In the rows, 128 means zero.
Each name stands for a flat space through zero: a line, a plane or more. A row that begins with a name and a colon came from that space; any other row is followed by the name of the space it lies nearest, among the names in its block.
sevinoz: [175  79 150 142  72 131 142  71 180 146 121 128 136 160 157 174  60 132
 106 112 122]
sevinoz: [114 117 134 122 124 127 145  98 155 140 161 128 141 105  50 143 163 104
 109 156 105]
sevinoz: [122 172 147  70 142 123 132 146  91 118 128  94 124 137 149 140 153 149
 131 142 151]
zaganumu: [101 166 131  81 208 101 146 162 134 127 142 140 147  76  32 103 160 110
 110 122  67]
tomanere: [ 86 121 154 134 112 138 138 117 113 129 161 146 114 134 135 142 151 146
 127 164 124]
kebuvvaze: [129  86 156 133  87 147 160 140 160 108 134 161 137 131 149 155  97 122
 137  90 128]
kebuvvaze: [134 114 116 140 157 131 125 143 121  60  61 142  83 138 124 166 100 184
 160 158 126]
sevinoz: [185 145 138 101 103 141 146 113 121 131 122  86 146 133 181 144 113 103
 144  95 159]
sevinoz: [156 126 163  86 150 135 175  83 184 126 130  61 209  31  78 121 140  58
 130 115 125]
tomanere: [118 129 149 105 102 113 132 131 153 131 128  85 123 128 139 114 123 118
 117 135 120]
sevinoz: [175  76 102 165 190 121 126 131 225 102  56 180 154 100  96 117  58 145
 123 113 130]
tomanere: [101 121 136 105  91 126 140 141 131 115 138 111 126 127 116 136 129 127
 124 124 102]
kebuvvaze: [119  97 114 142 108 149 145  89 139 130 138 134 171  93 128 132 105 141
 130 127 104]
tomanere: [142 144  90 118  94 162 155 144 110 100 132 135 136 121 169 127 141 123
 165 139 140]
zaganumu: [103 114  77 130 136 145 149  89 139 123 141 163 177  76  62 134 126 147
 116 171  61]
zaganumu: [150 132  89 122 140 122 117 143 129 115  96 112 123 136 146 115 103 169
 140 117 134]
zaganumu: [148 160 139 124 155 112 103 116 109 146 115  81 118 133 142 111 148 109
 126 140 162]
tomanere: [162 157 111 101  86 136 156 120 127 135 151  89 127 126 135 126 148  82
 142 128 114]
sevinoz: [113 103 109 114 124 134 153 124 176 124 161 140 157  94  26 137 170 120
 117 134 117]
kebuvvaze: [109 123  85 172 152 127  94 137 116 111  98 162  87 151 139 113 129 183
 138 186 139]
kebuvvaze: [125 104 162 124 144 140 155 112 120 114 126 137 158  94 131 154  90 143
 140  81 101]
zaganumu: [145 148 183 110 116 119 119 129 110 150 120 116 115 174 227 136  92 131
 115 115 158]
tomanere: [160 174  80  76  97 127 144 172 108 101 125  84 102 146 119 130 156 115
 154 117 123]
sevinoz: [143 113 119 169 113 137 108 123 111 142 125 125 135 132 163 112 114 109
 141  85 151]
sevinoz: [146 121 103 129 129 144 153 126 146  97 106 130 133 105 147 124 106 144
 157 141 115]
zaganumu: [114 131  91 173 107 144 115 133  74 113 119 135  84 148 206 107 111 168
 170 146 114]
tomanere: [168 134 117 155 167 109  92 128 130 108  49 101  90 148 184 112  78 154
 145 143 149]
kebuvvaze: [114 104 171 184 154 136 105  99  74 135 121 167 113 143 158 161 100 148
 133 108 134]
kebuvvaze: [114 160 148 147  94 121 100 154  66 133 132  95  56 180 208 109 147 112
 151 136 149]
kebuvvaze: [122 171  96 114 168 115 106 197 120  95  85 124  87 145 180  76 141 164
 152 169 164]
sevinoz: [197  97 117 129 139 139 161 118 192 100  82 139 159 101 135 142  62 119
 145  88 120]
tomanere: [154 130 110 144  99 139 129 145 125 113 123 113 106 139 143 123 143  96
 158 113 153]
kebuvvaze: [134 154 111 149 133 114 112 112 104 148 130 108  95 137 137 103 132 111
 131 151  94]
kebuvvaze: [ 93 108 127 131 144 136 110 129 120 106 108 131 149 111 115 136 135 169
 127 145 161]
tomanere: [110 173 153  81 167  90 109 164 113 159 152  94 114 144 108  99 168 132
 102 111 142]
zaganumu: [110 120 176 173 182  98  68 132  91 160 107 171  93 180 159 133  92 161
  96 105 145]
tomanere: [ 59  75 138 195  39 143 121  99 131 145 178 172  86 166 145 137 136 140
 116 185 103]
kebuvvaze: [153 120 131 101 139 122 157  88 174 124 112 124 169  86  55 157 101  92
 102 136  67]
sevinoz: [159 130 114 108  71 122 138 158 187 134 147  88 106 157 132 105 164  93
 132 126 177]
zaganumu: [102 123  84 121  94 148 155 179 131  88 160 114 119  97  67 110 196 106
 172 113 127]
zaganumu: [138 155 160 129 172 101 107 132 124 139 112  94  94 136 137 107 141 111
 127 141 146]
tomanere: [156 143 118 101 193 120 131 188 151  96  87 111 154  86 106  94 132 110
 151  69 163]
kebuvvaze: [114 153 162 145 180 111 103 166  93 122 100 132  94 135 181  94 117 124
 142 116 137]
tomanere: [151  86 121 116 160 152 188  86 188  92 115 168 196  48  30 176 100 118
 130 123  73]
sevinoz: [106 165  92  79 143 145 167 173 104  93 158 132 139  88  71 123 191 125
 158 133 107]
kebuvvaze: [ 66 143 148 132 162 115  83 119  77 161 148 151 135 142 109 129 162 159
  87 165 144]
zaganumu: [ 73 137 153 162 218 109  81 111  76 155 127 157 136 106  91 112 144 146
 102 144 118]
zaganumu: [164 151  84  81 160 136 164 137 149  78  87  72 158  63 116 109 123 137
 170 132 115]
zaganumu: [ 50 135 101 101 163 128 134 123 110 112 148 160 156  82  20 139 172 165
 103 194  66]
kebuvvaze: [135 154 131  83 189 113 133 151 149 112  95 100 165  80 103 102 128 119
 124 122 130]
zaganumu: [ 74 125 157 162 110 132  90 100  72 143 135 141  98 168 188 141 132 171
 116 188 148]
zaganumu: [190 148 124  75 148 125 172 149 169 106 106 104 154  95 112 128 105  90
 142  81 108]
sevinoz: [141 169 155  97 147 121 109 134 100 137 113  64 137 127 181 107 149 116
 134 127 190]
tomanere: [149 104 131 115 114 143 166 168 211  92 118 100 164  70 113  90 147  64
 160  94 170]
tomanere: [119 132  77  99  76 126 154 153 121  99 134 118 116 122  69 141 120 114
 135 107  32]
sevinoz: [151 118 169 145 199 117 100 115 117 123  62 120 157 105 163 128  65 134
 126  81 148]
[146 112 168 129  93 140 127 136 118 129 129 134 130 159 164 162 117 106
 129  80 175]
zaganumu
[ 98 102 103 153 110 126 113 120 149 157 163 150 138 133  87 111 150 138
 103 138 127]
zaganumu
[126 129 103 122 149 129 129 152 143 108 117 139 128 119 108 117 141 148
 137 138 142]
sevinoz
[136  78 120 183 203 144  99  89 116  94  37 203 168 108 153 167  26 208
 125 129 125]
tomanere
[145 161 129 108 159 150 152  84  77 135 147 126 174  82  95 158 152  96
 135 129 107]
sevinoz
[ 96 116 114 153 148 129 123 138  96 105 114 167 111 121 108 137 106 156
 137 125  73]
tomanere
[ 73 111 114 141  83 151 147  84 111 132 176 115 141  97 115 127 159 146
 136 180  93]
sevinoz
[ 75  77 120 167  52 179 189  46  95 138 210 143 186  46  80 153 127  89
 147 109   8]
sevinoz
[140 107 128 100 146 146 185 106 193  93 113 135 184  55  93 137 106 122
 137 147  96]
tomanere
[106 141 172 143 133 110 119 130  62 168 185 163  63 190 123 161 142 145
 116  95  95]
kebuvvaze
[127 113 136 134  82 117 112 153 153 169 180 137 119 170  79 127 176  81
  97  85 167]
zaganumu
[132 125  92 148 107 116 104 131 107 132 119 135  93 165 110 138 112 140
 120 123  92]
tomanere
[107 122 173 137 140 119 122 116 116 169 165 145 147 124 113 127 133 101
 101  90 118]
kebuvvaze
[123 107 162  94 130 114 112 129 149 139 122 109 155 146 122 151 114 168
  95  97 175]
sevinoz
[139 141  98 122  99 127 132 153 118 101 124 119  79 155  98 145 153 116
 147 142 115]
zaganumu
[160 122  80  80  79 141 178 211 181  65 123  84 116 115 118 107 147 125
 186  72 147]
zaganumu
[ 91 113  97 141  55 143 144 144 118 117 185 118  85 144  92 130 190 128
 154 142 117]
sevinoz
[140 124 132 125 127 135 153 108 129 113 120 140 126 118 128 153 100 130
 136 136  85]
sevinoz
[132 131 128 106 129 109 135 141 176 135 132 160 111 155  92 139 127 131
  94 159 109]
sevinoz

Each name stands for a flat space through zero: a line, a plane or more. A row that begins with a name and a colon came from that space; any other row is followed by the name of the space it lies nearest, among the names in its block.
muzim-nulu: [126 117 158 131 136 180 130 142 163 151 121 100 139 145 142 123 153 128
 111 136 133]
gipe-gize: [157 183 119 118 111  92 156 108 115  95 127 125 128 128 118 138 149 106
 116 114 109]
gipe-gize: [121  74 125 127 148 131 148 161 122 179 131 133 168 136 150 135 174 140
 185 116  91]
gipe-gize: [129 104  99 122 136 135 109 119 105 178 143 159 141  90 185 126 117 145
 147  85 144]
muzim-nulu: [159 126 141 120 149 137 157 109 108 150 113  98 115 152 104 155 125 140
 172 108 166]
sele-pire: [122 118 151 138 159 125 167 134 108 124 165 126 153 135 163 159 169 151
 206 161  30]
lup-fut: [ 96  76  95 123 118  85 136 144 101 126 130 147 121 111 162 141 115 116
 170 101 158]
sele-pire: [151  88 115 155  93  78  43 130  73  80 120 185  71  72 156 112 124 146
  83  75 160]
sele-pire: [160 128 163 121 128 135  68 163  81 151 159 139 109 121 107 112 107 176
 118 114 124]
gipe-gize: [137  73 124 150 131 117  88 121 107 136 106 147 119 113 141 149 154 167
 121  87 149]
lup-fut: [152 183 148 163 144  86 141 101 167 123  76 156 104 106  43 108 147 106
  42 136 100]
gipe-gize: [ 78  90 100 178 166 110 187  70 175 112  81 146 128 118 141 165 138 100
 152 147 130]
sele-pire: [157 159 111 115 130 119 107 123 143 147  91 135 131 146  27  88 115 135
 106 146 124]
sele-pire: [114 169 150 120 103 119 188 122 156  70 128  78 126 151 148 164 159  83
 100 137 133]
lup-fut: [107 111 107 129 148 116 124 144 130 173 129 158 154 124 114 117 120 137
 148 128 105]
sele-pire: [132  69  56 149 133  84  97 109  85 122 108 186 144 131  83 124 108 147
 185 120 128]
lup-fut: [141 117 158 164 144 121 103 161 114 176 137 171 134 115  90 117 121 131
  76  92 131]
sele-pire: [102 113 107 130 166 106 174  85 149 159  68 116  85 130 102 154  89 116
 165 110 212]
muzim-nulu: [139 186 114 125 115  65 160 129 136 168 139 184 150  45 149 104 151  83
  51  85  82]
gipe-gize: [127 198 143 108 119 155 183 122 148  80 148  74 128 186  92 127  92  80
 144 183 132]
gipe-gize: [106 128 108 100 108 122 181 128 164  92 102  78 149 172 111 140 156  94
 157 165 126]
muzim-nulu: [113 181 189 136 144 130 155 130 151 134 149 115 102  96 171 146 138 122
  76 127 106]
lup-fut: [134 201 109 138 118 100 171 133 137 118 142 163 134 119 129  92 113  42
  95 110 113]
lup-fut: [125 143  97  90  86  98 140 160 105 141 170 138 179 110 154 125 134 105
 117 101 113]
lup-fut: [105 205 145 123 135 125 209 144 149 102 176 109 174 157 188 150 184  80
 151 149  24]
lup-fut: [121 165 102 140  92 102 117 103 116  37 135 149  70 103 185 109  91  72
 103 117 164]
muzim-nulu: [ 98 111 197 177 160 187 144 139 181 149 123 117  88 120 146 120  98  94
  76 141 179]
sele-pire: [125 134  70  96  94 108 133 122  98 116 146 128 161 133 183 147 139 115
 154  81 145]
lup-fut: [126 141 140 150 110 124  66 138 117 103 137 151 105 116 151 127 127 140
  55  91 147]
sele-pire: [133  77 131 150 137 131  94 103 159 157  84 151 128  77 107 120 151 167
  77 138 125]
gipe-gize: [129 100 114 133 137 119  78 120 104 143 115 154  93 106 129 120  95 161
 134 104 167]
gipe-gize: [169  51 129 116  96 150 102 122  93 116 124 102 136 121 140 147 153 165
 149 116 165]
sele-pire: [123 160 170 132 146 128 141 129 164 117 102 104  90 139  79 117 124 126
 106 170 117]
gipe-gize: [136 109 143 133 149 149 196 132 154 171 110 104 154 147 114 137 153  94
 153 126 138]
muzim-nulu: [115 175 144 145 121  94 151 137 128  95 150 147 110 105 175 131 142  87
  92 111  98]
lup-fut: [120 135 136 151 143 134  98 118 135 120 122 146 109 121 144 126 132 144
 107 124 117]
muzim-nulu: [158 160 146 141 136 147 144 147 129 146 135 139 119 141  97  85 103  78
 117 121 141]
muzim-nulu: [110 240 160 111 163 155 145  91 160 125 138  87  95 159  87 142  63 141
 108 172 136]
lup-fut: [116 184 104 127 103  99 154 147 120 127 180 168 175 101 194 123 146  73
  88  87  82]
sele-pire: [103 192 199 164 155 127 178 128 178 101 145 114 136 135 116 156 167 115
  70 179  39]
muzim-nulu: [120 102 129 128 141 155 194 103 165 122 101  89 135 136 187 148 182 103
 182 143 119]
sele-pire: [144 103 137 178 137 140  91 133  95 156 165 196 130  75 188 117 119 126
  91  73 129]
sele-pire: [ 81 113 135 180 143 117 170 112 152  71 123 143  92 119 186 143 122  72
 138 142 132]
lup-fut: [105  48 115 134 158 126 110 128 110 181 139 157 157  93 143 145 128 191
 183 143  93]
muzim-nulu: [157 216 131 106 128 159  86 148 127 129 155 131 133 166  77  68  95 132
 114 159  85]
muzim-nulu: [162  95 176 132 142 190 121 167  98 173 168 114 138 146 121 114 107 140
 161 130 140]
gipe-gize: [117 149  92  75  83 104  94 171  98 121 173 124 187 149 137 132 148 155
 130 120  83]
muzim-nulu: [104 212 147 129 139 124 164 109 126  71 153  94  99 176 144 170 103 107
 137 133 135]
muzim-nulu: [155 120  80 103 128 107 176  91 114 127  90 105 142 160  88 147 137 116
 200 119 156]
sele-pire: [113 119 130 131 118 108 132 112 149  99  92 111 104 128 101 143 128 126
 101 139 160]
muzim-nulu: [121  72 126 133 112 144  54 164  87 119 161 142 140 146 107 125  93 174
 136 137 141]
lup-fut: [103  98 112 144 163 158 176 109 147 131 111 114 127 167 133 136 107 100
 208 152 152]
gipe-gize: [ 92 117 215 199 178 166 102 149 182  94  91 114  50 175  78 117 112 129
  91 182 139]
lup-fut: [140 142 151 132 150 183 162 119 138 147 155 105 159 145 172 143 154 127
 157 136  96]
gipe-gize: [155 167 176 119 118 166 119 167 122 136 166 105 140 151 128 115 140 125
  97 124 111]
gipe-gize: [157  73 137 145 130 112 129 117 110 127 111 142 118  92 121 129 153 146
 145 134 113]
[153 197 127  74 104 127  96 166 138 167 141 119 169 142  58  85 135 148
  75 141  83]
lup-fut
[135 119 168 168 147 194 148  98 154 120 125 104 111 138 157 147 120 108
 107 128 176]
gipe-gize
[115 171 127  85 134 122 100 207  89 169 204 149 161 145 149  87 118 150
 184 139  34]
gipe-gize
[114 106 107 130 111  90  74 162 100 173 167 194 177  73 139 123 131 162
  73  91  91]
lup-fut
[101 141  97 141 117  77 104 123 109 135 146 181 139  92 120 142  87 127
  69  89 149]
muzim-nulu
[129 102 109 167 171 103 142  79 136 169 102 190 121  52 163 126 143 137
 136 113  94]
lup-fut
[111 204 132 100  99  77 123 164 122  86 155 129 119 125 171 122 165 114
  98 115  65]
lup-fut
[ 91 122 125 144 161 169  73 123 136 160 127 148  79 124 163 109  56 145
 126 110 196]
gipe-gize
[120  99 120 133 124  89 152 162 105 166 148 160 161 109 115 132 125 107
 130 101 123]
lup-fut
[148 148 126 103 102 156 130 121 115  86 139  85 120 157 175 137 144 120
 151 118 148]
gipe-gize
[161 194 137 153 127  74 127  90 160  87  49 146  44 106  55  91 127  86
  43 117 157]
lup-fut
[134 103 132 136 158 160  90 108 133 186 100 128 118 133  82 135  91 175
 113 110 191]
muzim-nulu
[152 235 101  85  97  61 134 136 122 141 153 163 162  84 104  94 143 111
  66 117  47]
muzim-nulu
[111 127 122 107 149 145 126 124 140 184 137 126 153 109 164 136 139 164
 144 125 105]
sele-pire
[130  95 155 150 162 119 140 112 144 138 100 129 121 114  91 139 156 165
 147 172  79]
sele-pire
[109 147 176 148 139 189 151 135 167  85 139  83 115 177 156 133 138 101
 130 170 120]
gipe-gize
[133 170 128 106 100  72 133 146 109 110 152 145 127  85 166 125 160 120
 101 109  74]
lup-fut

Rows lie near named flat spaces through zero. A row that begins with a name and a colon came from that space; any other row is followed by the name of its block's space that it lies nearest.
gam_sef: [118 195  97 159 128 106  29 170 134 110 133 216 155 131 166 109 128 109
 159 120  98]
beg_pak: [150 111 159 122 133 146 185  95 100 137 118  64 147  99 128 125 132 181
 133 129 169]
beg_pak: [140 120 138 121 131 143 129 110 107 127 137 142 121 125 134 136 156 115
 137 139 110]
zufa_kif: [135 143 169 153 157 121  37 183 124 125 116 110 125 120  95  45 134 147
 186 138  77]
gam_sef: [145 103 136 105 133 159 170  91  96 155 128 115 149  92 101 105 150 137
 122 135 173]
beg_pak: [105  87 121 140 128 159 145 176 195 127 111  93 129 118  90 111 132 151
 135 126 107]
gam_sef: [138 123 161 153 165 135 125  98  97 175 153  89 110 112  74  99 123 174
 161 128 152]
gam_sef: [140 109 142  93 124 141 166 135 152 155 118  83 168  86  86 108 124 135
 128 138 176]
gope_nubuf: [118  83  84  89 125 176 152  73 155 149 152 158 121 121 125 184 133 135
 129 133 140]
beg_pak: [144 153 139 133 119 129 144 114 115 114 137 155 155 110 128 119 121 103
  94 134 158]
gam_sef: [117 145 109 136 161 138 197 163 148 153 117 115 137 165 113 141  88 128
 132 109 158]
ker_voz: [137  75 152 155 109 150  63  88 158  86 141  94 111  85 107 117 150 201
 130 162  96]
gam_sef: [138 128 138 137 130 135 195 166  97 120  80  86 158 125 145  95 156 138
 123 119 145]
zufa_kif: [124 200 146 104  95  50  57 136 128 116 142 155 137 130 177 140  70  85
 117 108 129]
gam_sef: [108 199  87 100 128 106  22 173 164 127 124 193 170 133 196 135  79 131
 195 101 106]
tam_vunat: [133  73 123 110 143 187 175  92 102 132 146 164  79 154 117 161 187  82
 122 146  77]
gam_sef: [141 109 125  68 149 178 213  97  88 149  95  80 158 125 175 140 113 182
 159 105 170]
beg_pak: [131 142  82 120  95  89 120 103 140  81 110 141 150 144 179 167  96 142
  78 136 171]
zufa_kif: [125 102 114  92  71 163 199  76 133  82 130 173 144 102 167 163 131  78
  31 123 151]
zufa_kif: [147 126 165 127 131 147 193 134 125 131 115  59 149 112 164 166 146 175
 168 124 125]
ker_voz: [103  97 111 113 142 143 145 133 114 168 117 112 105 136 113 107 135 137
 146 103 126]
beg_pak: [134  61 150 120 119 159 166  97 116 132 118  63 111 100 114 126 171 174
 131 137 122]
beg_pak: [133 202 151 145 167  98 121 216 115 179 114 116 169 131 116  83 122 112
 199 108 135]
gope_nubuf: [114 119  86 106 133 188  85 101 100 137 129 205 148  99 156  94 153 140
 158 109 118]
tam_vunat: [115 142  99 155 117  94 162 202 153 120 109 147 123 171 139 161 172  62
 114 133  96]
tam_vunat: [147  87 171 114 135 182 134  57 107 149 174 128 103  90  99 143 164 137
 147 147 107]
tam_vunat: [102 149  76 138 120 112  45 114 133  98 128 199 124 144 141  93  74 130
  91 112 141]
tam_vunat: [127  91 112 127 117 178  70 123 142  91 135 196 115 115 131 118 188 103
 134 154  54]
zufa_kif: [146 155 172  84 112  90 123 132 122 130 113  74 161 101 145 113  85 136
 131 122 163]
beg_pak: [120 177 109 133 121  93 140 170 178 124 136 160 149 152 126 159  82  76
 101 125 148]
gope_nubuf: [131  83 111  75 143 192 182 111 153 134 108  92 144 128 152 166 120 180
 165 127 131]
ker_voz: [103 117 133 152 112 103 172 168 161 136 109  70 125 125 102 112 108 139
  97 106 151]
tam_vunat: [136  80 170 165 139 116 106 116 108 144 139  62  74 122  73 108 178 162
 149 152  93]
zufa_kif: [123 181 115 117 101  71  56 150 138 101 125 177 147 134 159 118  92  85
 105 124 130]
zufa_kif: [130  81 122 124 167 130 137 141 113 166 103  64 103 149  72  92 146 165
 161 142 135]
beg_pak: [114  59 105 123 100 195 133 100 171  79 110 126 138  89 123 107 134 175
  87 134 125]
gope_nubuf: [136 150 134 134 142  96 169 125  86 146 120 104 122 155 133 132 113 123
 118 118 162]
beg_pak: [144 113 181 113 145 152 153  95 121 151 140  58 128 101 113 130 105 186
 162 125 144]
ker_voz: [151 102 174 151 129 121 133  88 121 142 145  54 123  89  83 121 138 188
 133 150 158]
gope_nubuf: [134 108 135 145 116 137  65 135 159 100 127 122 137  96 114 106 153 160
 144 154  99]
zufa_kif: [147  63 191 114 115 187 196 123 112 117  90  23 152  61 119  79 173 193
 135 130 130]
tam_vunat: [138 117  89 109 123 136 107  76 114  97 127 174 130 139 141 135 114 127
  89 147 153]
beg_pak: [130 120 142 100 123 179  92 122 116 127 134 173 145  85 137  92 160 112
 155 125  91]
beg_pak: [153 153 211 107 136 164 146  59 100 146 161  89 164  52 108  83  53 180
 126 105 196]
zufa_kif: [115 139 188 148 134 150  63 110 133 149 175 125 107  81 104  93 103 159
 168 103  93]
ker_voz: [128 136 134 100 120 146 158 162 143 127 106 125 166 109 139 110 123 110
 128 117 136]
ker_voz: [131 145 129 173 121  61 202 153 151 129 131  77 107 177 123 205 125 112
  95 139 149]
zufa_kif: [138  98 143 118 123 133 138 167 129 121  79  51 151 108 149 110 174 179
 174 136 109]
gam_sef: [104 167 107 111 100  83  32  80 102 132 147 175 125 110 170 109  68 141
 114  89 157]
gope_nubuf: [133 105 148 112 126 185 121 147 156 121 116 118 166  74 112  83 144 151
 153 132 115]
tam_vunat: [116 110  99 152 159 128 224 173 156 130 107 105  99 204  89 154 112  99
  91 133 136]
ker_voz: [104 192 127 142 106  46  39 126 117 120 160 187  91 158 152 132  73  74
  97 103 113]
gope_nubuf: [119  97 146 139 135 174 133 170 162 139 122 110 134  98  92  94 164 137
 160 129  90]
gope_nubuf: [137 145 132 144 131  65  24 105  99 132 143 124 100 138 126 119 127 152
 154 144 119]
gope_nubuf: [134 112 127  98 102 142  60 104 154 102 137 157 144  89 129 116 130 128
 124 149 115]
tam_vunat: [128 160 112 110 126 150 149  99  85 130 150 212 129 141 185 166 141  75
 125 108 115]
gam_sef: [131 140 131 147 172 139  84 146 106 170 148 151 110 140 106 117 165 128
 205 134  86]
gam_sef: [130  92 130 145 120 148 253  52  89 108 123  92 109 135 110 129  91 148
  15 115 212]
zufa_kif: [127 185 118 159 145  51 144 104  74 164 174 176  71 201 126 188 114  51
  99 121 143]
gam_sef: [129 151 100 135 166 156 152 132  93 159 137 180 128 159 148 151 155 110
 172 118 116]
gope_nubuf: [127 109 161 154 143 120 121 154 158 152 139  72 108 121  67 114 135 148
 153 141 113]
tam_vunat: [134 144 103 125 116 127 135 158 177 101 112 144 174 124 134 139 113 119
 110 143 150]
tam_vunat: [119 147  91 125 135 136 133  92 113 139 155 205 122 145 123 139 104  87
  92 119 158]
zufa_kif: [138 137 151 126 113 121 111 145 131 125 109  90 170  81 134  93 132 164
 145 126 147]
ker_voz: [129 128 127 130 145 112 153 142 136 145 137 121 102 166 106 158 127  98
 130 138 118]
ker_voz: [104 126 117 134 132 117 169 165 139 144  99  84 130 140 121 105  97 148
 118  96 155]
tam_vunat: [141  99 196 185 172 158 159 178 143 136 117  25 108 125  68  92 154 191
 183 142  85]
beg_pak: [119 116  85 105 104 159 134 108 120 103 115 188 148 117 167 129 145 109
  97 120 133]
gope_nubuf: [138 122 134 114 128 123  63  80 120 134 150 144 129  98  86  88 102 140
 115 144 159]
gope_nubuf: [ 93 108  84 166 175 134  63 108 112 185 162 156  57 167  91 126 136 167
 187 112  96]
ker_voz: [116 119 129 165 146 135 143 138 112 149 139 136  96 143  91 109 151 112
 124 122 114]
tam_vunat: [144 115 126 122  94 144  64   7 104  94 194 211  98 102 158 186 147 118
  96 154 109]
gam_sef: [138  98 126  62  89 137 137  51  73 137 129 137 138  84 168 136 157 122
 107 123 157]
zufa_kif: [129 128 125 147 158 105 146 122  95 155 137 122  89 171  92 127 127 110
 120 132 137]
ker_voz: [120 145 135 139 108  99  99 115 126 130 142 136 128 108 119 110 107 122
 101 118 150]
ker_voz: [140 102 111 105 152 180 112  82  80 151 143 176 119 121 131 125 180 128
 168 140 108]
gope_nubuf: [149  84  86  57 112 170 183  73 102 101  92 136 161 123 176 150 145 138
  97 145 168]
ker_voz: [126 110 124 114 158 159 121 140 125 138 128 145 104 155 114 123 141 111
 158 134  86]
[135 143 136 130 138  87 148 109 105 148 138 105 110 152 114 143 101 122
 110 128 164]
gope_nubuf
[129 100 171 123 131 165 131 164 150 119 113  86 130 104 112  94 147 143
 156 130  82]
ker_voz
[ 97 178  79 169 139  91  75 183 129 149 146 231 108 171 113 115 141  43
 125 114  98]
gam_sef
[141 101 147 142 123  96 111  24  32 188 197 155  51 120  90 156 206  88
 117 146 127]
tam_vunat
[135 141 129 136 125 138 116 140 139  94 118 140 146 127 151 126 122 136
 127 133 116]
ker_voz
[132 181  94 132 135  89 165 139 102 126 122 161 132 186 190 191 119  93
 125 118 141]
ker_voz
[153 128 154 142 159 135 224 106  61 177 151 118 102 151 111 169 188  89
 140 138 134]
tam_vunat
[110 124 109 120 162 173 150 131 130 162 128 124 123 143 149 147 116 171
 189  97 115]
gope_nubuf
[155 188 221 182 123  64 120 158 141  93 128  35 144 114 126 114  67 172
 121 131 145]
ker_voz
[152 128 102  72  92 137 204  64  81 116 133 181 149 127 201 209 170  67
  83 138 156]
beg_pak
[121 165 112 122 145 110 189 112 119 138 134 123 117 183 172 196  64 132
 121  99 160]
gope_nubuf
[121  67 138 148 142 141 109 114 142 135 138  95  76 133  57 103 145 148
 122 150 103]
tam_vunat
[147 132 174 195 158 106 115 128 121 121 127  41 116 127  86  97 104 216
 145 142 147]
tam_vunat
[132 168 177 208 161 120  32 162 153 121 139  85 141  96  87  56  86 224
 188 126 118]
gope_nubuf
[128  95 121  69 157 173 146 133 115 160 109 113 125 139 134 125 143 135
 184 123 105]
ker_voz
[135 142 129 136 149 124 119 146 144 147 118  90 158 116 116 115 107 181
 169 129 157]
zufa_kif
[107 130 159 157 149 179 149 197 169 131 120 116 136 114  90  72 115 128
 147 103  93]
gope_nubuf
[113 126  83  78  89 101  68 160 174  95  89 138 158 126 181 134 113 129
 130 127 117]
zufa_kif
[138 135 150 118 139 148 129 151 153 111 111  94 153 121 143 123 102 166
 159 128 119]
zufa_kif
[156 108 130 107 137 156 204  87  91 134 143 145 112 152 150 202 184  89
 128 153 113]
beg_pak
[142  80 156 150 140 140 180 157 153 112  99  47 125 128  61  91 139 151
 102 158 138]
gope_nubuf
[133 145  89 102  94 114  87  71  92 112 142 212 144 113 177 147 142  94
  95 131 150]
gope_nubuf
[133 110 157 155 127 123  84 134 124 104 114  91 122 106  92  60 127 164
 117 140 123]
gam_sef
[111 139  99 130 146 121  83 131 128 168 161 194 101 148  95 129 137  79
 146 127 109]
gam_sef
[141 103 116 107 132 148 159 116 153 135 128 121 146 118  95 140 132 125
 116 153 158]
ker_voz
[159  78 183 109 140 153 171  51  99 173 167  68 104  91  73 149 158 153
 141 155 150]
tam_vunat
[137 163 163 181 152 120  28 138 149 105 140 104 136 110 118  90  85 214
 181 134 111]
gam_sef
